Below are the code and all the weights of a small trained network. Each question names an input and a target symbol and asks about switching units off, where a switched-off unit gives its printed mean instead of its output.

import numpy as np


def w(rows, s, z=0):
    codes = np.array(rows[::2]) - 128.0
    scale = np.full(codes.shape[1], s)
    scale[-1] = z or s
    return codes * scale


def norm(h):
    return h / np.sqrt((h * h).mean(-1, keepdims=True) + 1e-5)


def f(y):
    return y / 2 * (1 + np.tanh(0.7978845608 * (y + 0.044715 * y**3)))


def softmax(a):
    e = np.exp(a - a.max(-1, keepdims=True))
    return e / e.sum(-1, keepdims=True)


def log_softmax(a):
    a = a - a.max(-1, keepdims=True)
    return a - np.log(np.exp(a).sum(-1, keepdims=True))


def net(x, mask):
    ids = ['ΘΠΣΦΨβγδεζμξτω'.index(c) for c in x.split()]
    T = len(ids)
    res = E[ids] + P[:T]
    u = 0
    for l in range(2):
        r = norm(res)
        for j in range(2):
            rows = slice(4 * j, 4 * j + 4)
            q, k, v = (r @ M[l][rows].T for M in (Q, K, V))
            z = softmax(np.where(np.tri(T) > 0, q @ k.T / 4**0.5, -1e9)) @ v
            o = O[l][rows]
            res = res + np.where(mask[u + j], z, o[:, -1]) @ o[:, :-1]
        u += 2
        y = f(norm(res) @ A[l][:, :-1].T + A[l][:, -1])
        res = res + np.where(mask[u : u + 8], y, B[l][:, -1]) @ B[l][:, :-1]
        u += 8
    return log_softmax(norm(res)[-1] @ U[:, :-1].T + U[:, -1])


Q, K, V, O, A, B = {}, {}, {}, {}, {}, {}
E = w([
[236,111,183,170,111,128],'Θ',
[164,144,108,143,102,79],'Π',
[35,62,125,131,189,133],'Σ',
[102,150,112,75,180,127],'Φ',
[148,115,116,137,156,220],'Ψ',
[79,21,84,66,81,134],'β',
[67,136,65,190,76,188],'γ',
[152,232,76,172,113,102],'δ',
[121,117,124,170,99,177],'ε',
[5,199,211,154,99,130],'ζ',
[102,227,221,39,121,178],'μ',
[82,173,80,107,184,108],'ξ',
[153,89,110,116,88,88],'τ',
[49,73,204,194,66,162],'ω',
],0.019)
P = w([
[175,115,67,37,80,253],'0',
[210,140,68,204,208,126],'1',
[202,143,94,163,162,92],'2',
[179,148,104,157,155,107],'3',
[157,150,109,151,138,108],'4',
[147,153,118,152,139,116],'5',
[113,150,116,157,119,132],'6',
[121,154,131,147,119,117],'7',
[134,160,145,140,120,110],'8',
[126,159,149,138,110,110],'9',
[126,164,158,141,114,119],'10',
[110,161,158,140,103,117],'11',
[110,166,165,137,102,112],'12',
],0.006)
Q[0] = w([
[72,113,178,128,125,157],'L0H1',
[177,86,169,108,52,156],'L0H1',
[128,185,133,213,69,193],'L0H1',
[117,155,71,88,159,184],'L0H1',
[128,163,121,87,180,83],'L0H2',
[198,121,44,92,162,73],'L0H2',
[131,101,72,149,100,254],'L0H2',
[65,142,97,72,153,131],'L0H2',
],0.0095)
K[0] = w([
[68,85,168,110,132,153],'L0H1',
[153,99,131,156,89,168],'L0H1',
[153,169,125,218,85,172],'L0H1',
[121,178,106,67,174,211],'L0H1',
[140,90,132,79,101,136],'L0H2',
[121,126,124,108,190,151],'L0H2',
[119,179,127,136,163,100],'L0H2',
[117,133,159,37,162,254],'L0H2',
],0.0091)
V[0] = w([
[165,161,68,95,14,163],'L0H1',
[189,166,104,164,76,2],'L0H1',
[185,27,66,151,128,102],'L0H1',
[92,39,133,69,80,59],'L0H1',
[120,106,87,147,96,178],'L0H2',
[140,146,144,128,111,109],'L0H2',
[147,155,97,125,153,131],'L0H2',
[130,146,142,126,155,97],'L0H2',
],0.0083)
O[0] = w([
[145,157,164,58,51,255,176],'L0H1',
[54,171,73,161,193,208,151],'L0H1',
[120,106,208,164,124,181,81],'L0H1',
[107,110,116,228,142,241,4],'L0H1',
[42,141,89,112,145,145,170],'L0H2',
[118,108,144,119,161,26,125],'L0H2',
[177,124,98,97,135,54,162],'L0H2',
[26,240,168,212,73,112,117],'L0H2',
],0.0057,0.0045)
A[0] = w([
[53,191,171,161,132,200,234],'L0N1',
[127,210,63,158,47,138,136],'L0N2',
[144,254,16,128,93,146,252],'L0N3',
[117,150,78,87,131,121,57],'L0N4',
[216,165,81,183,69,191,197],'L0N5',
[85,39,132,248,148,124,157],'L0N6',
[15,212,114,154,139,145,76],'L0N7',
[123,71,212,177,78,180,69],'L0N8',
],0.0082,0.0019)
B[0] = w([
[146,107,211,48,107,2,170],'L0N1',
[106,98,112,128,161,142,194],'L0N2',
[109,68,189,142,142,172,245],'L0N3',
[170,159,163,104,108,87,147],'L0N4',
[137,53,20,160,152,159,182],'L0N5',
[138,170,185,132,201,180,172],'L0N6',
[245,179,142,142,122,81,174],'L0N7',
[175,162,173,130,108,112,171],'L0N8',
],0.0079,0.011)
Q[1] = w([
[108,31,88,197,146,143],'L1H1',
[87,156,200,208,87,208],'L1H1',
[75,125,129,59,119,54],'L1H1',
[166,165,187,120,151,191],'L1H1',
[145,88,119,65,137,55],'L1H2',
[141,203,92,11,108,147],'L1H2',
[165,125,147,83,106,155],'L1H2',
[143,194,137,156,69,134],'L1H2',
],0.011)
K[1] = w([
[98,1,102,166,145,112],'L1H1',
[107,89,164,185,179,23],'L1H1',
[99,137,118,80,61,110],'L1H1',
[250,160,112,119,116,151],'L1H1',
[124,84,131,52,125,164],'L1H2',
[190,165,142,86,184,184],'L1H2',
[113,97,16,175,144,149],'L1H2',
[189,210,70,206,185,107],'L1H2',
],0.0092)
V[1] = w([
[110,180,129,72,123,55],'L1H1',
[185,90,106,128,158,148],'L1H1',
[183,148,74,146,112,61],'L1H1',
[152,66,212,204,68,109],'L1H1',
[180,153,106,176,112,118],'L1H2',
[95,94,170,115,181,77],'L1H2',
[177,75,139,66,99,101],'L1H2',
[1,157,106,137,147,203],'L1H2',
],0.0069)
O[1] = w([
[194,156,157,227,226,165,24],'L1H1',
[128,70,160,225,115,57,255],'L1H1',
[159,53,128,56,124,197,121],'L1H1',
[143,254,15,120,131,95,106],'L1H1',
[24,207,136,72,71,238,146],'L1H2',
[111,84,51,86,203,224,102],'L1H2',
[62,88,79,246,182,194,170],'L1H2',
[40,137,74,75,112,152,54],'L1H2',
],0.0052,0.0033)
A[1] = w([
[247,122,173,135,135,106,76],'L1N1',
[136,35,149,179,124,156,102],'L1N2',
[42,124,138,138,8,139,167],'L1N3',
[135,85,19,76,162,86,186],'L1N4',
[33,212,233,85,127,84,45],'L1N5',
[137,156,255,117,133,132,3],'L1N6',
[153,101,101,252,158,73,96],'L1N7',
[153,128,204,171,53,142,101],'L1N8',
],0.0095,0.0028)
B[1] = w([
[79,121,131,188,77,73,255],'L1N1',
[111,173,89,109,113,100,233],'L1N2',
[186,121,125,176,159,127,177],'L1N3',
[145,185,137,145,105,246,204],'L1N4',
[137,111,17,145,111,80,225],'L1N5',
[148,127,185,87,175,254,244],'L1N6',
[143,90,114,73,88,179,218],'L1N7',
[115,156,139,216,154,167,230],'L1N8',
],0.0097,0.0062)
U = w([
[160,238,161,156,106,20,45],'Θ',
[116,112,63,223,9,67,117],'Π',
[180,193,187,2,130,181,99],'Σ',
[205,30,182,63,126,108,70],'Φ',
[161,59,33,95,77,237,177],'Ψ',
[94,176,104,96,111,137,62],'β',
[109,156,107,109,111,112,41],'γ',
[140,76,98,81,126,20,155],'δ',
[108,150,91,94,118,123,70],'ε',
[118,180,188,229,149,174,254],'ζ',
[161,128,132,91,134,115,41],'μ',
[43,33,108,118,234,162,65],'ξ',
[118,180,97,100,103,102,44],'τ',
[109,224,82,120,137,136,46],'ω',
],0.012,0.0036)

Each question gives the input, a string of symbols that net reads in full, and the target symbol t.
The units are the heads (4 rows each of Q, K, V and O) and the neurons (one row each of A and B). Each row of codes is followed by its name. A weight is (code - 128) times the scale printed after its matrix; where a second scale follows, it is the last column's (O, A, B and U).
mask holds one flag per unit, layer by layer, with each layer's heads first. A switched-off unit (its flag False) gives its mean, the last column of its rows in O or B, instead of its output. The means were averaged over made-up inputs and are rounded, as every weight is.
A unit's drop is (log p(t) with every unit on - log p(t) with that unit switched off) / (log p(t) with every unit on - log p(t) with every unit switched off).
The circuit of an input: a set's keep is (log p(t) with only the set's units on - log p(t) with every unit switched off) / (log p(t) with every unit on - log p(t) with every unit switched off). Starting from the 12 units with the biggest drops (on a tie, the unit counted first), units are removed one at a time, each time the one whose removal leaves the highest keep (on an exact tie, the one counted first), for as long as the keep stays at least 0.8.
circuit, biggest first: the units of the circuit, biggest drop first
most important unit: the unit with the biggest drop
k most important neurons: the k neurons with the biggest drops, biggest first
top k neurons in layer l: the k neurons of layer l with the biggest drops, biggest first
input β ω Ψ δ δ γ ζ, target Θ: circuit, biggest first -> (L0N1, L0N7)
input ω γ ω Π δ δ, target Π: 4 most important neurons -> (L0N5, L0N7, L0N6, L0N2)
input ω ω ω Θ ω δ δ δ τ ω Φ, target ω: 2 most important neurons -> (L0N3, L1N4)
input ε ω Θ ω δ Φ Ψ δ τ δ ω ε, target Π: circuit, biggest first -> (L1N6, L0N5)
input ω τ Σ γ Σ Θ δ, target Ψ: 4 most important neurons -> (L0N5, L0N2, L0N8, L0N3)
input Φ Π γ Φ ω Π μ Φ, target Φ: top 2 neurons in layer 1 -> (L1N8, L1N7)
input δ δ Φ γ ω δ δ τ β δ, target ζ: most important unit -> L0H1
input Ψ δ δ δ δ Φ, target Ψ: circuit, biggest first -> (L1N4, L0N6, L1H1)
input ω τ δ δ β Φ, target ω: 2 most important neurons -> (L1N4, L0N3)
input δ β ω δ Φ δ τ, target Ψ: 3 most important neurons -> (L0N5, L1N1, L0N7)
input Σ δ τ μ ε Σ Π, target Ψ: circuit, biggest first -> (L1N7, L1H2)
input Σ Π δ τ Θ Σ ε τ Ψ δ Π Φ τ, target ζ: top 2 neurons in layer 0 -> (L0N8, L0N6)
input Ψ δ δ Θ Θ ε Π δ, target ζ: 4 most important neurons -> (L0N7, L0N3, L1N6, L1N1)
input δ Σ Π δ Ψ δ δ δ μ Φ Σ ω Φ, target δ: 2 most important neurons -> (L0N5, L0N3)
input δ ω Σ ε Φ ω ξ ξ δ Φ, target δ: top 2 neurons in layer 0 -> (L0N3, L0N5)
input Σ Θ μ γ δ ξ γ ζ τ Σ ω τ, target Π: 3 most important neurons -> (L0N5, L0N8, L0N3)
input ε Θ δ Φ τ μ Φ β δ τ τ, target ζ: most important unit -> L0N8
input δ ω ξ δ ω δ Θ δ Σ ε, target Ψ: top 3 neurons in layer 0 -> (L0N5, L0N2, L0N7)
input δ δ Ψ Π μ β ω Ψ, target Π: 2 most important neurons -> (L0N2, L1N6)
input Φ Φ τ Π, target Ψ: most important neuron -> (L1N7)
input ξ δ δ Σ δ δ δ δ μ ω δ ε, target Ψ: 3 most important neurons -> (L0N5, L0N2, L1N1)
input ω δ τ Ψ γ τ, target Π: 2 most important neurons -> (L0N5, L1N6)
input β δ Φ ω Ψ Θ ω Θ Σ β, target Π: top 4 neurons in layer 1 -> (L1N6, L1N7, L1N2, L1N3)
input Φ ω Φ, target Φ: top 2 neurons in layer 0 -> (L0N5, L0N2)
input Σ δ δ δ Φ Θ Σ δ ξ, target Σ: 2 most important neurons -> (L1N4, L1N8)
input Ψ τ Ψ, target Π: top 2 neurons in layer 1 -> (L1N6, L1N1)
